Here is a tiny trained network, its code and every weight. The questions are about switching its units off for an input and a class, where a switched-off unit gives its printed mean instead of its output.

import numpy as np


def w(rows, s, z=0):
    codes = np.array(rows[::2]) - 128.0
    scale = np.full(codes.shape[1], s)
    scale[-1] = z or s
    return codes * scale


def f(y):
    return y / 2 * (1 + np.tanh(0.7978845608 * (y + 0.044715 * y**3)))


def log_softmax(a):
    a = a - a.max(-1, keepdims=True)
    return a - np.log(np.exp(a).sum(-1, keepdims=True))


def net(x, mask):
    res = np.array(x, float).reshape(1, 6) / 4 @ E
    y = f(res @ A[0][:, :-1].T + A[0][:, -1])
    res = res + np.where(mask, y, B[0][:, -1]) @ B[0][:, :-1]
    return log_softmax(res[-1] @ U[:, :-1].T + U[:, -1])


A, B = {}, {}
E = w([
[120,125,129,127,128,128,127,127,129],'x0',
[140,88,142,114,91,157,124,255,141],'x1',
[88,210,45,177,79,139,132,154,180],'x2',
[134,165,185,100,98,61,220,147,127],'x3',
[168,63,56,102,117,68,130,108,218],'x4',
[114,178,163,46,193,123,78,155,203],'x5',
],0.008)
A[0] = w([
[199,79,182,92,170,149,125,86,89,93],'N0',
[154,92,116,140,113,77,125,122,179,75],'N1',
[125,154,119,142,160,111,142,56,131,45],'N2',
[153,74,168,96,157,122,129,108,104,75],'N3',
[122,62,143,127,89,169,114,254,151,79],'N4',
[143,80,110,163,71,126,155,104,78,54],'N5',
[150,80,96,117,110,82,139,114,180,113],'N6',
[112,199,80,157,104,138,131,130,155,108],'N7',
[133,162,128,68,185,111,101,146,174,67],'N8',
[121,172,105,159,126,137,138,142,148,81],'N9',
[187,89,87,95,106,67,119,118,163,121],'N10',
[157,166,165,119,113,65,188,146,117,61],'N11',
[160,57,171,114,167,118,132,107,94,95],'N12',
[125,79,86,158,161,189,68,113,118,98],'N13',
[110,179,161,122,103,166,115,128,78,81],'N14',
[127,90,146,115,95,159,131,221,140,92],'N15',
[115,159,101,132,158,109,132,66,115,43],'N16',
[159,87,90,133,130,77,124,134,176,93],'N17',
[142,92,91,112,121,89,138,119,177,98],'N18',
[106,185,169,144,134,161,119,136,75,134],'N19',
[133,92,84,155,157,184,52,120,121,88],'N20',
[84,146,131,149,154,101,131,50,127,43],'N21',
[145,115,88,118,116,92,128,124,160,75],'N22',
[123,151,118,141,165,126,133,63,130,27],'N23',
[97,160,129,141,150,92,127,48,119,37],'N24',
[138,123,172,69,194,123,109,129,154,49],'N25',
[142,89,106,168,86,121,157,105,79,54],'N26',
[102,191,86,154,108,156,149,127,171,120],'N27',
[100,185,96,155,94,135,135,134,174,108],'N28',
[112,149,155,126,117,80,182,138,132,6],'N29',
[144,78,107,182,95,117,169,95,78,74],'N30',
[132,146,164,100,81,75,185,134,121,55],'N31',
[74,164,162,144,131,165,125,128,69,105],'N32',
[100,184,176,153,125,173,126,162,93,131],'N33',
[146,95,101,159,80,129,168,112,84,58],'N34',
[131,155,154,117,121,62,196,146,114,88],'N35',
[102,173,156,135,141,151,129,144,71,90],'N36',
[85,181,100,158,86,130,129,135,166,114],'N37',
[97,180,144,67,168,121,101,107,173,85],'N38',
[116,172,158,76,163,104,97,141,165,70],'N39',
[136,145,154,113,106,76,195,133,149,58],'N40',
[142,92,93,100,117,92,139,97,166,81],'N41',
[135,88,89,153,159,189,48,119,114,96],'N42',
[122,188,88,136,96,140,129,136,150,66],'N43',
[165,77,168,108,165,110,122,110,96,88],'N44',
],0.0093,0.0022)
B[0] = w([
[109,86,90,95,86,46,83,175,48,226],'N0',
[143,104,186,183,154,160,96,105,147,182],'N1',
[189,126,74,150,146,79,191,105,146,179],'N2',
[110,93,127,107,104,81,91,174,77,190],'N3',
[224,155,22,149,145,54,243,85,154,253],'N4',
[48,200,105,155,207,166,136,211,156,198],'N5',
[155,67,202,200,152,175,83,104,133,211],'N6',
[121,91,107,111,95,70,74,167,54,214],'N7',
[77,171,122,149,198,187,143,187,148,225],'N8',
[120,103,136,122,134,100,112,143,104,162],'N9',
[168,87,193,188,172,182,89,98,109,226],'N10',
[80,165,159,77,47,144,108,63,164,202],'N11',
[105,97,126,87,104,55,83,179,74,208],'N12',
[76,165,142,55,52,140,127,79,173,216],'N13',
[176,67,169,182,142,170,114,112,141,186],'N14',
[225,151,18,129,148,56,254,66,146,212],'N15',
[180,133,62,127,130,85,181,135,148,173],'N16',
[161,84,201,176,151,167,95,99,147,201],'N17',
[156,78,195,186,157,188,82,101,125,197],'N18',
[183,58,193,199,168,177,86,87,144,212],'N19',
[79,170,149,47,41,153,139,64,167,216],'N20',
[192,129,59,153,140,76,210,112,146,184],'N21',
[146,83,199,146,133,150,83,125,119,170],'N22',
[170,139,51,129,116,106,210,107,128,166],'N23',
[190,132,61,117,154,79,196,100,141,190],'N24',
[85,156,114,141,149,114,111,193,130,210],'N25',
[78,199,111,157,200,170,147,208,150,192],'N26',
[117,84,135,109,100,66,82,182,50,216],'N27',
[124,78,154,103,110,74,67,187,71,210],'N28',
[105,137,140,85,97,140,115,100,141,164],'N29',
[57,216,90,152,210,173,156,216,146,210],'N30',
[85,160,145,56,58,156,124,83,167,193],'N31',
[185,72,184,192,158,186,84,85,134,204],'N32',
[181,55,185,198,153,157,116,82,146,222],'N33',
[57,176,119,138,182,172,137,187,156,189],'N34',
[81,156,161,60,39,162,109,65,187,202],'N35',
[168,84,172,174,146,161,85,102,133,190],'N36',
[110,76,135,110,107,58,58,171,49,210],'N37',
[95,188,99,141,186,148,180,196,161,231],'N38',
[67,188,109,136,170,178,138,182,164,218],'N39',
[93,130,140,86,86,155,121,79,159,190],'N40',
[173,100,175,161,150,162,123,100,116,193],'N41',
[66,177,132,46,42,143,124,51,172,220],'N42',
[111,86,119,123,114,76,87,165,90,183],'N43',
[113,83,119,95,96,56,82,186,64,196],'N44',
],0.0063,0.0058)
U = w([
[177,47,198,188,175,198,78,75,129,254],'0',
[87,77,122,99,82,18,64,211,36,180],'1',
[38,215,111,141,214,185,143,228,157,64],'2',
[54,167,146,55,1,159,115,15,176,53],'3',
[232,135,52,137,148,39,226,77,143,92],'4',
],0.009,0.0005)

Each question gives the input, the list of numbers given to net, and the class t.
The units are the neurons (one row each of A and B). Each row of codes is followed by its name. A weight is (code - 128) times the scale printed after its matrix; where a second scale follows, it is the last column's (A, B and U).
mask holds one flag per neuron, in row order. A switched-off neuron (its flag False) gives its mean, the last column of its row in B, instead of its output. The means were averaged over made-up inputs and are rounded, as every weight is.
A unit's drop is (log p(t) with every unit on - log p(t) with that unit switched off) / (log p(t) with every unit on - log p(t) with every unit switched off).
The circuit of an input: a set's keep is (log p(t) with only the set's units on - log p(t) with every unit switched off) / (log p(t) with every unit on - log p(t) with every unit switched off). Starting from the 12 units with the biggest drops (on a tie, the unit counted first), units are removed one at a time, each time the one whose removal leaves the highest keep (on an exact tie, the one counted first), for as long as the keep stays at least 0.8.
circuit, biggest first: the units of the circuit, biggest drop first
top k neurons: the k neurons with the biggest drops, biggest first
drop of u: that unit's drop, to one decimal
input [-6,-2,-6,-4,5,7], class 2: top neuron -> N8
input [7,-7,-6,6,8,8], class 0: top 2 neurons -> N10, N6
input [6,8,5,-6,-5,4], class 4: circuit, biggest first -> N4, N15
input [-1,-7,1,1,-2,6], class 4: circuit, biggest first -> N24, N21
input [-1,6,-4,5,-5,2], class 4: circuit, biggest first -> N15, N4
input [-6,-5,-1,4,-1,5], class 2: top 2 neurons -> N4, N38
input [4,-4,7,-3,-8,-7], class 0: top 2 neurons -> N32, N19
input [-4,7,2,6,-4,3], class 4: top 2 neurons -> N4, N15
input [-6,3,-4,-4,-7,-8], class 2: top 4 neurons -> N30, N5, N26, N34
input [-5,2,-7,1,0,8], class 2: top 2 neurons -> N8, N39
input [4,4,-7,-7,-1,1], class 1: top 3 neurons -> N0, N12, N44
input [-5,4,-7,-5,6,-3], class 1: top 4 neurons -> N0, N12, N44, N3
input [-6,-7,-2,8,-3,-6], class 3: top 3 neurons -> N35, N11, N31
input [3,-4,3,4,-5,-5], class 0: circuit, biggest first -> N32
input [5,6,2,-8,-6,-2], class 3: top 3 neurons -> N42, N20, N13
input [0,2,8,-1,-7,-6], class 1: drop of N32 -> -0.3
input [1,7,-2,-8,-2,-6], class 3: drop of N20 -> 0.2
input [1,1,0,-1,-6,-8], class 2: drop of N5 -> 0.4
input [6,4,-3,-8,7,-3], class 3: drop of N20 -> 0.7
input [7,8,-2,3,0,7], class 4: circuit, biggest first -> N4
